Below is a small trained network, with its code and all its weights. Each question gives an input and a class and asks what happens when units are switched off, that is, made to give their printed mean instead of their output.

import numpy as np


def w(rows, s, z=0):
    codes = np.array(rows[::2]) - 128.0
    scale = np.full(codes.shape[1], s)
    scale[-1] = z or s
    return codes * scale


def norm(h):
    return h / np.sqrt((h * h).mean(-1, keepdims=True) + 1e-5)


def f(y):
    return y / 2 * (1 + np.tanh(0.7978845608 * (y + 0.044715 * y**3)))


def log_softmax(a):
    a = a - a.max(-1, keepdims=True)
    return a - np.log(np.exp(a).sum(-1, keepdims=True))


def net(x, mask):
    res = np.array(x, float).reshape(1, 7) / 4 @ E
    u = 0
    for l in range(4):
        y = f(norm(res) @ A[l][:, :-1].T + A[l][:, -1])
        res = res + np.where(mask[u : u + 10], y, B[l][:, -1]) @ B[l][:, :-1]
        u += 10
    return log_softmax(norm(res)[-1] @ U[:, :-1].T + U[:, -1])


A, B = {}, {}
E = w([
[97,104,145,138,2,172],'x0',
[218,143,132,43,140,161],'x1',
[84,166,108,80,115,66],'x2',
[138,123,129,137,127,138],'x3',
[163,28,43,117,142,106],'x4',
[91,133,88,123,145,183],'x5',
[131,127,127,130,126,130],'x6',
],0.0068)
A[0] = w([
[104,138,108,138,1,146,6],'0.n1',
[78,136,3,100,150,239,192],'0.n2',
[84,127,73,148,107,98,88],'0.n3',
[124,163,122,193,133,176,238],'0.n4',
[142,65,156,15,142,156,129],'0.n5',
[169,209,116,30,134,173,17],'0.n6',
[217,194,96,140,172,110,238],'0.n7',
[153,206,148,214,182,77,177],'0.n8',
[195,96,179,147,101,66,73],'0.n9',
[103,189,127,124,137,190,188],'0.n10',
],0.0093,0.0017)
B[0] = w([
[74,80,108,86,125,237,219],'0.n1',
[165,84,237,105,160,2,253],'0.n2',
[175,175,95,201,87,98,169],'0.n3',
[112,138,198,135,211,121,194],'0.n4',
[120,177,104,187,76,198,205],'0.n5',
[189,115,123,195,118,113,228],'0.n6',
[41,165,105,71,121,194,236],'0.n7',
[72,137,100,103,106,155,247],'0.n8',
[103,65,249,88,193,19,164],'0.n9',
[103,139,184,121,82,41,195],'0.n10',
],0.0065,0.0043)
A[1] = w([
[238,159,143,85,139,147,102],'1.n1',
[35,112,128,205,187,124,176],'1.n2',
[144,143,166,110,208,116,134],'1.n3',
[97,56,91,33,100,83,204],'1.n4',
[85,184,51,73,41,2,144],'1.n5',
[67,229,124,132,116,173,112],'1.n6',
[137,66,32,148,143,97,186],'1.n7',
[233,82,27,100,108,115,233],'1.n8',
[167,162,162,233,82,108,254],'1.n9',
[166,29,38,154,145,124,181],'1.n10',
],0.0079,0.00086)
B[1] = w([
[75,114,52,148,52,46,193],'1.n1',
[171,152,82,167,136,126,255],'1.n2',
[144,64,132,100,88,136,194],'1.n3',
[149,99,204,131,138,137,222],'1.n4',
[194,102,132,137,159,151,248],'1.n5',
[208,121,175,63,91,111,242],'1.n6',
[116,254,148,90,126,149,203],'1.n7',
[126,165,186,145,82,108,233],'1.n8',
[92,154,136,152,189,136,174],'1.n9',
[99,210,208,109,104,147,236],'1.n10',
],0.0092,0.0037)
A[2] = w([
[95,196,42,61,213,133,86],'2.n1',
[84,156,118,74,196,95,114],'2.n2',
[163,130,107,253,93,133,183],'2.n3',
[81,91,131,164,94,143,14],'2.n4',
[37,155,79,168,179,109,128],'2.n5',
[104,101,54,118,149,146,110],'2.n6',
[89,149,190,95,106,82,95],'2.n7',
[122,108,195,141,84,158,161],'2.n8',
[109,59,174,98,126,2,3],'2.n9',
[174,112,119,88,119,147,178],'2.n10',
],0.0095,0.0018)
B[2] = w([
[141,93,62,122,117,213,174],'2.n1',
[57,166,125,25,131,196,166],'2.n2',
[103,158,1,186,175,59,175],'2.n3',
[113,157,178,147,114,85,140],'2.n4',
[47,83,96,164,5,118,152],'2.n5',
[204,100,244,105,76,104,114],'2.n6',
[154,66,180,198,87,114,247],'2.n7',
[167,142,95,78,171,47,255],'2.n8',
[116,108,91,25,158,38,189],'2.n9',
[143,137,46,164,205,109,162],'2.n10',
],0.0052,0.0053)
A[3] = w([
[189,26,141,89,213,134,240],'3.n1',
[99,2,174,161,65,138,194],'3.n2',
[172,143,151,122,153,128,141],'3.n3',
[87,126,76,52,146,98,147],'3.n4',
[55,146,137,130,73,140,160],'3.n5',
[212,188,40,172,54,129,127],'3.n6',
[138,122,97,93,43,87,130],'3.n7',
[172,174,93,133,100,87,190],'3.n8',
[179,88,94,135,114,81,204],'3.n9',
[71,121,86,101,34,176,253],'3.n10',
],0.009,0.0022)
B[3] = w([
[119,88,103,224,187,164,254],'3.n1',
[206,102,28,79,185,124,227],'3.n2',
[187,183,178,199,77,211,183],'3.n3',
[154,83,111,137,103,78,172],'3.n4',
[155,155,130,63,132,123,172],'3.n5',
[69,100,113,226,86,153,209],'3.n6',
[35,240,95,219,253,149,207],'3.n7',
[48,120,167,232,104,147,216],'3.n8',
[68,84,163,180,238,129,190],'3.n9',
[126,129,63,96,192,196,184],'3.n10',
],0.0065,0.004)
U = w([
[146,177,240,102,15,120,184],'0',
[2,150,65,226,71,125,74],'1',
[115,15,191,89,192,35,42],'2',
[179,70,46,19,120,246,50],'3',
[161,100,162,201,163,168,253],'4',
],0.0094,0.0026)

Each question gives the input, the list of numbers given to net, and the class t.
The units are the neurons (one row each of A and B). Each row of codes is followed by its name. A weight is (code - 128) times the scale printed after its matrix; where a second scale follows, it is the last column's (A, B and U).
mask holds one flag per neuron, layer by layer. A switched-off neuron (its flag False) gives its mean, the last column of its row in B, instead of its output. The means were averaged over made-up inputs and are rounded, as every weight is.
A unit's drop is (log p(t) with every unit on - log p(t) with that unit switched off) / (log p(t) with every unit on - log p(t) with every unit switched off).
The circuit of an input: a set's keep is (log p(t) with only the set's units on - log p(t) with every unit switched off) / (log p(t) with every unit on - log p(t) with every unit switched off). Starting from the 12 units with the biggest drops (on a tie, the unit counted first), units are removed one at a time, each time the one whose removal leaves the highest keep (on an exact tie, the one counted first), for as long as the keep stays at least 0.8.
units of the circuit, in order: the units of the circuit, biggest drop first
most important unit: the unit with the biggest drop
top k neurons: the k neurons with the biggest drops, biggest first
top k neurons in layer l: the k neurons of layer l with the biggest drops, biggest first
input [7,1,-3,-1,4,-8,0], class 2: units of the circuit, in order : [0.n9]
input [4,4,5,-3,-4,4,-4], class 4: top 3 neurons : [1.n10, 1.n7, 0.n10]
input [3,-2,3,6,6,-6,-1], class 0: units of the circuit, in order : [1.n10, 1.n7]
input [-8,8,7,6,4,1,3], class 1: units of the circuit, in order : [1.n1, 0.n5, 3.n6, 3.n8]
input [-1,-3,7,-7,0,6,8], class 4: top 3 neurons : [1.n5, 0.n3, 3.n1]
input [5,-2,-4,-1,-3,2,-2], class 3: units of the circuit, in order : [0.n1, 3.n2]
input [-6,-4,-6,0,-2,5,-8], class 3: top 2 neurons : [0.n8, 1.n4]
input [-4,0,-4,4,-1,-2,5], class 3: top 3 neurons : [0.n7, 0.n2, 0.n8]
input [-7,-6,7,-7,-7,-2,3], class 0: top 3 neurons : [1.n6, 0.n1, 1.n1]
input [-7,-5,5,4,-7,-6,-1], class 0: top 2 neurons : [1.n6, 0.n2]
input [8,-3,-3,0,-1,-7,6], class 3: top 2 neurons : [0.n1, 3.n2]
input [6,6,3,-7,-2,4,5], class 1: top 2 neurons : [0.n6, 0.n7]
input [-1,-3,-2,6,-4,1,-4], class 0: top 2 neurons in layer 0 : [0.n4, 0.n2]
input [2,-4,-2,7,5,-1,-8], class 0: most important unit : 1.n10
input [8,-7,2,8,-1,4,2], class 3: top 4 neurons : [0.n1, 3.n2, 0.n6, 3.n10]
input [-3,-4,7,8,-4,-2,-8], class 4: top 3 neurons : [1.n6, 1.n5, 1.n1]
input [2,-2,6,-8,2,4,-4], class 4: top 2 neurons in layer 0 : [0.n3, 0.n9]
input [7,3,8,-5,1,2,3], class 4: units of the circuit, in order : [1.n5, 3.n7]
input [5,8,4,-8,-7,-3,8], class 1: top 3 neurons in layer 1 : [1.n1, 1.n10, 1.n4]
input [3,3,7,-4,3,7,-1], class 2: units of the circuit, in order : [0.n2]
